Here is a tiny trained network, its code and every weight. The questions are about switching its units off for an input and a class, where a switched-off unit gives its printed mean instead of its output.

import numpy as np


def w(rows, s, z=0):
    codes = np.array(rows[::2]) - 128.0
    scale = np.full(codes.shape[1], s)
    scale[-1] = z or s
    return codes * scale


def norm(h):
    return h / np.sqrt((h * h).mean(-1, keepdims=True) + 1e-5)


def f(y):
    return y / 2 * (1 + np.tanh(0.7978845608 * (y + 0.044715 * y**3)))


def log_softmax(a):
    a = a - a.max(-1, keepdims=True)
    return a - np.log(np.exp(a).sum(-1, keepdims=True))


def net(x, mask):
    res = np.array(x, float).reshape(1, 8) / 4 @ E
    u = 0
    for l in range(3):
        y = f(norm(res) @ A[l][:, :-1].T + A[l][:, -1])
        res = res + np.where(mask[u : u + 3], y, B[l][:, -1]) @ B[l][:, :-1]
        u += 3
    return log_softmax(norm(res)[-1] @ U[:, :-1].T + U[:, -1])


A, B = {}, {}
E = w([
[13,112,33,118],'x0',
[188,15,87,59],'x1',
[128,114,206,220],'x2',
[102,239,82,59],'x3',
[91,205,224,70],'x4',
[172,134,119,104],'x5',
[207,138,229,131],'x6',
[179,254,7,132],'x7',
],0.0045)
A[0] = w([
[137,74,2,181,185],'L0N1',
[158,69,27,48,7],'L0N2',
[119,149,135,221,229],'L0N3',
],0.0072,0.0015)
B[0] = w([
[99,111,178,148,253],'L0N1',
[134,154,190,6,215],'L0N2',
[144,126,73,172,189],'L0N3',
],0.011,0.003)
A[1] = w([
[159,48,62,2,3],'L1N1',
[113,107,69,94,34],'L1N2',
[136,49,62,122,123],'L1N3',
],0.009,0.0036)
B[1] = w([
[111,85,97,4,254],'L1N1',
[95,136,147,102,108],'L1N2',
[119,77,143,113,157],'L1N3',
],0.022,0.0026)
A[2] = w([
[96,122,6,122,52],'L2N1',
[1,193,34,117,2],'L2N2',
[1,210,20,159,90],'L2N3',
],0.0098,0.0026)
B[2] = w([
[150,121,251,60,156],'L2N1',
[30,190,130,141,213],'L2N2',
[114,131,75,148,254],'L2N3',
],0.018,0.0044)
U = w([
[223,150,128,134,2],'0',
[69,168,110,122,154],'1',
[160,136,251,129,17],'2',
[130,88,151,15,224],'3',
[151,58,164,148,173],'4',
[132,121,91,162,101],'5',
],0.016,0.0029)

Each question gives the input, the list of numbers given to net, and the class t.
The units are the neurons (one row each of A and B). Each row of codes is followed by its name. A weight is (code - 128) times the scale printed after its matrix; where a second scale follows, it is the last column's (A, B and U).
mask holds one flag per neuron, layer by layer. A switched-off neuron (its flag False) gives its mean, the last column of its row in B, instead of its output. The means were averaged over made-up inputs and are rounded, as every weight is.
A unit's drop is (log p(t) with every unit on - log p(t) with that unit switched off) / (log p(t) with every unit on - log p(t) with every unit switched off).
The circuit of an input: a set's keep is (log p(t) with only the set's units on - log p(t) with every unit switched off) / (log p(t) with every unit on - log p(t) with every unit switched off). Starting from all 9 units, units are removed one at a time, each time the one whose removal leaves the highest keep (on an exact tie, the one counted first), for as long as the keep stays at least 0.8.
circuit, biggest first: the units of the circuit, biggest drop first
unit that matters most: the unit with the biggest drop
top k neurons: the k neurons with the biggest drops, biggest first
k most important neurons of layer l: the k neurons of layer l with the biggest drops, biggest first
input [-6,-5,5,-4,7,0,4,6], class 0: 2 most important neurons of layer 0 -> (L0N1, L0N3)
input [-1,3,6,-4,4,-3,-3,4], class 4: unit that matters most -> L1N1
input [0,-5,6,-4,-7,3,5,-2], class 5: top 3 neurons -> (L2N1, L0N3, L0N2)
input [1,7,7,7,4,6,8,7], class 0: circuit, biggest first -> (L1N1, L2N2)
input [2,-7,-5,0,-6,-7,2,-8], class 4: top 3 neurons -> (L2N2, L1N3, L1N1)
input [-3,7,1,-4,4,-6,1,-3], class 4: circuit, biggest first -> (L0N2, L1N1)
input [-3,-2,-8,-2,8,6,8,5], class 0: 2 most important neurons of layer 2 -> (L2N2, L2N1)
input [8,-1,6,1,5,8,8,2], class 5: 2 most important neurons of layer 1 -> (L1N1, L1N3)
input [0,1,-3,-8,-3,-5,0,2], class 4: circuit, biggest first -> (L0N1, L1N1, L2N2)
input [0,-7,1,1,-8,-7,6,-6], class 5: circuit, biggest first -> (L2N1, L0N3)
input [1,-3,4,-5,2,-2,5,3], class 0: circuit, biggest first -> (L2N2, L0N3, L0N1)
input [-1,1,1,1,6,8,5,0], class 2: top 2 neurons -> (L1N1, L2N3)
input [-7,-6,-3,5,-3,3,-5,0], class 5: top 2 neurons -> (L1N1, L2N3)
input [-3,-1,-1,-5,1,-3,-7,2], class 4: unit that matters most -> L2N2
input [-2,3,-1,3,4,-6,4,1], class 0: top 3 neurons -> (L1N1, L2N2, L0N1)
input [-5,-6,6,-4,-1,-6,-1,5], class 0: circuit, biggest first -> (L2N2, L0N1)
input [-2,-3,1,-4,0,-5,-4,-3], class 4: top 2 neurons -> (L2N2, L2N3)
input [6,-3,-5,-8,-4,-1,6,4], class 4: top 2 neurons -> (L0N1, L2N2)
input [-1,2,0,0,-4,-8,-1,-4], class 4: top 2 neurons -> (L1N1, L2N2)
input [3,-4,6,5,2,4,6,3], class 5: unit that matters most -> L1N1
input [-5,-6,2,5,4,4,-7,-4], class 5: top 2 neurons -> (L1N1, L0N2)
input [-4,0,-3,6,-1,2,7,2], class 0: 2 most important neurons of layer 0 -> (L0N2, L0N1)
input [-2,0,6,-6,0,-7,-8,8], class 4: 2 most important neurons of layer 2 -> (L2N2, L2N1)
input [-1,1,4,-4,-7,4,-2,6], class 4: 2 most important neurons of layer 2 -> (L2N3, L2N2)
input [-4,2,2,5,5,-3,-3,-6], class 2: top 2 neurons -> (L1N1, L2N2)
